Here is a tiny trained network, its code and every weight. The questions are about switching its units off for an input and a class, where a switched-off unit gives its printed mean instead of its output.

import numpy as np


def w(rows, s, z=0):
    codes = np.array(rows[::2]) - 128.0
    scale = np.full(codes.shape[1], s)
    scale[-1] = z or s
    return codes * scale


def norm(h):
    return h / np.sqrt((h * h).mean(-1, keepdims=True) + 1e-5)


def f(y):
    return y / 2 * (1 + np.tanh(0.7978845608 * (y + 0.044715 * y**3)))


def log_softmax(a):
    a = a - a.max(-1, keepdims=True)
    return a - np.log(np.exp(a).sum(-1, keepdims=True))


def net(x, mask):
    res = np.array(x, float).reshape(1, 2) / 4 @ E
    u = 0
    for l in range(2):
        y = f(norm(res) @ A[l][:, :-1].T + A[l][:, -1])
        res = res + np.where(mask[u : u + 8], y, B[l][:, -1]) @ B[l][:, :-1]
        u += 8
    return log_softmax(norm(res)[-1] @ U[:, :-1].T + U[:, -1])


A, B = {}, {}
E = w([
[82,164,128,201,125,70,131,241],'x0',
[78,160,159,2,100,129,93,182],'x1',
],0.0099)
A[0] = w([
[126,149,123,220,132,118,122,143,39],'0.n0',
[143,109,110,189,126,141,135,9,110],'0.n1',
[116,114,110,120,125,128,148,205,4],'0.n2',
[128,117,117,253,125,120,140,219,170],'0.n3',
[120,143,144,137,136,145,119,118,89],'0.n4',
[106,95,76,117,107,148,149,187,46],'0.n5',
[154,115,111,154,125,103,128,114,128],'0.n6',
[137,128,115,122,123,116,143,96,131],'0.n7',
],0.022,0.0026)
B[0] = w([
[167,59,56,147,78,21,173,162,197],'0.n0',
[175,149,221,102,162,154,111,128,245],'0.n1',
[178,147,119,98,131,123,107,144,173],'0.n2',
[42,165,46,252,170,126,149,94,254],'0.n3',
[113,138,131,105,134,104,140,120,126],'0.n4',
[114,137,193,93,145,113,149,111,152],'0.n5',
[52,154,81,45,73,178,124,164,162],'0.n6',
[120,97,166,102,121,101,104,105,148],'0.n7',
],0.034,0.021)
A[1] = w([
[85,79,133,160,107,159,56,113,61],'1.n0',
[120,184,91,108,148,102,128,153,175],'1.n1',
[89,173,93,145,110,165,90,155,254],'1.n2',
[159,129,133,122,115,207,172,94,233],'1.n3',
[136,67,23,73,97,140,148,5,104],'1.n4',
[37,63,90,193,83,110,158,171,30],'1.n5',
[204,93,116,77,84,117,126,167,97],'1.n6',
[117,136,126,153,94,62,140,232,178],'1.n7',
],0.025,0.002)
B[1] = w([
[132,102,129,106,77,189,131,102,133],'1.n0',
[118,52,125,150,59,141,89,159,200],'1.n1',
[181,117,178,102,134,109,88,147,181],'1.n2',
[110,150,160,101,190,145,79,142,168],'1.n3',
[41,128,44,82,161,177,82,105,191],'1.n4',
[107,211,188,112,218,90,252,108,255],'1.n5',
[135,142,109,129,94,96,234,110,190],'1.n6',
[120,123,98,186,175,148,106,86,195],'1.n7',
],0.025,0.017)
U = w([
[144,164,240,70,186,154,97,108,202],'0',
[33,181,80,245,211,65,178,131,175],'1',
[153,142,70,140,105,178,87,115,20],'2',
[112,77,134,205,70,110,3,215,95],'3',
[123,107,111,91,18,100,191,159,210],'4',
[21,144,47,38,149,188,117,87,150],'5',
[122,108,93,149,128,167,107,134,1],'6',
],0.015,0.0072)

Each question gives the input, the list of numbers given to net, and the class t.
The units are the neurons (one row each of A and B). Each row of codes is followed by its name. A weight is (code - 128) times the scale printed after its matrix; where a second scale follows, it is the last column's (A, B and U).
mask holds one flag per neuron, layer by layer. A switched-off neuron (its flag False) gives its mean, the last column of its row in B, instead of its output. The means were averaged over made-up inputs and are rounded, as every weight is.
A unit's drop is (log p(t) with every unit on - log p(t) with that unit switched off) / (log p(t) with every unit on - log p(t) with every unit switched off).
top k neurons: the k neurons with the biggest drops, biggest first
top k neurons in layer l: the k neurons of layer l with the biggest drops, biggest first
drop of u: that unit's drop, to one decimal
input [2,6], class 4: top neuron in layer 0 : [0.n3]
input [-2,3], class 5: top 4 neurons : [0.n1, 0.n3, 0.n2, 0.n5]
input [5,7], class 3: top 3 neurons : [0.n1, 1.n5, 0.n0]
input [-2,1], class 0: top 3 neurons : [0.n0, 0.n3, 0.n2]
input [8,8], class 3: top 2 neurons : [0.n0, 0.n2]
input [6,8], class 3: top 2 neurons : [0.n1, 0.n0]
input [-6,2], class 0: top 2 neurons in layer 0 : [0.n0, 0.n3]
input [6,6], class 3: top 2 neurons : [0.n0, 0.n2]
input [-3,7], class 5: top 2 neurons : [0.n1, 0.n2]
input [4,5], class 3: top 2 neurons : [0.n1, 0.n0]
input [1,4], class 4: top 3 neurons in layer 0 : [0.n3, 0.n1, 0.n0]
input [-8,2], class 0: top 2 neurons : [0.n0, 0.n3]
input [3,7], class 4: drop of 0.n3 : 1.0
input [-6,7], class 5: drop of 0.n1 : 1.4
input [-6,4], class 5: drop of 0.n1 : 1.4
